Below are the code and all the weights of a small trained network. Each question names an input and a class and asks about switching units off, where a switched-off unit gives its printed mean instead of its output.

import numpy as np


def w(rows, s, z=0):
    codes = np.array(rows[::2]) - 128.0
    scale = np.full(codes.shape[1], s)
    scale[-1] = z or s
    return codes * scale


def f(y):
    return y / 2 * (1 + np.tanh(0.7978845608 * (y + 0.044715 * y**3)))


def log_softmax(a):
    a = a - a.max(-1, keepdims=True)
    return a - np.log(np.exp(a).sum(-1, keepdims=True))


def net(x, mask):
    res = np.array(x, float).reshape(1, 7) / 4 @ E
    y = f(res @ A[0][:, :-1].T + A[0][:, -1])
    res = res + np.where(mask, y, B[0][:, -1]) @ B[0][:, :-1]
    return log_softmax(res[-1] @ U[:, :-1].T + U[:, -1])


A, B = {}, {}
E = w([
[39,173,114,254,222,59,115],'x0',
[128,130,115,112,152,147,135],'x1',
[151,106,122,145,125,86,130],'x2',
[97,187,216,59,166,70,203],'x3',
[89,112,177,159,97,177,161],'x4',
[118,125,120,120,129,136,140],'x5',
[146,82,146,155,155,146,155],'x6',
],0.0097)
A[0] = w([
[33,141,156,160,223,38,136,138],'n0',
[169,162,253,55,188,61,210,234],'n1',
[128,156,218,37,214,92,172,119],'n2',
[57,191,172,185,173,66,162,118],'n3',
[58,217,132,198,191,120,127,141],'n4',
[36,89,7,213,186,109,105,253],'n5',
],0.0066,0.0031)
B[0] = w([
[55,133,200,179,227,92,159,252],'n0',
[27,143,243,2,79,94,198,248],'n1',
[61,157,159,95,88,26,147,211],'n2',
[89,212,194,204,165,112,185,233],'n3',
[129,119,158,226,157,104,169,234],'n4',
[94,146,249,195,97,198,14,255],'n5',
],0.008,0.0091)
U = w([
[211,92,90,68,33,236,75,253],'0',
[68,174,154,204,171,176,45,93],'1',
[74,163,198,2,80,93,147,61],'2',
[75,220,145,139,255,63,233,4],'3',
],0.0088,0.0042)

Each question gives the input, the list of numbers given to net, and the class t.
The units are the neurons (one row each of A and B). Each row of codes is followed by its name. A weight is (code - 128) times the scale printed after its matrix; where a second scale follows, it is the last column's (A, B and U).
mask holds one flag per neuron, in row order. A switched-off neuron (its flag False) gives its mean, the last column of its row in B, instead of its output. The means were averaged over made-up inputs and are rounded, as every weight is.
A unit's drop is (log p(t) with every unit on - log p(t) with that unit switched off) / (log p(t) with every unit on - log p(t) with every unit switched off).
The circuit of an input: a set's keep is (log p(t) with only the set's units on - log p(t) with every unit switched off) / (log p(t) with every unit on - log p(t) with every unit switched off). Starting from all 6 units, units are removed one at a time, each time the one whose removal leaves the highest keep (on an exact tie, the one counted first), for as long as the keep stays at least 0.8.
circuit, biggest first: the units of the circuit, biggest drop first
top k neurons: the k neurons with the biggest drops, biggest first
drop of u: that unit's drop, to one decimal
input [0,7,-2,-8,-4,6,2], class 0: circuit, biggest first -> [n0 n3]
input [3,8,0,0,-5,-1,-1], class 1: circuit, biggest first -> [n5 n1]
input [0,-6,-1,5,-4,5,-5], class 2: circuit, biggest first -> [n1]
input [3,6,-2,0,6,2,3], class 1: circuit, biggest first -> [n1 n2]
input [4,4,2,0,-1,3,0], class 1: top 3 neurons -> [n5 n1 n2]
input [0,-2,-7,2,-5,-3,1], class 2: circuit, biggest first -> [n0 n3]
input [0,-2,-4,-5,5,0,-5], class 0: top 3 neurons -> [n0 n3 n4]
input [4,-1,7,-2,-1,-8,-5], class 1: drop of n5 -> 0.2
input [6,-3,3,-2,-7,-6,0], class 1: drop of n5 -> 0.8
input [-1,-8,-8,-5,5,2,0], class 0: drop of n0 -> 0.2
input [-3,3,-5,-8,-7,7,6], class 0: drop of n5 -> 0.0
input [8,0,-1,0,0,0,-2], class 1: top 2 neurons -> [n5 n1]
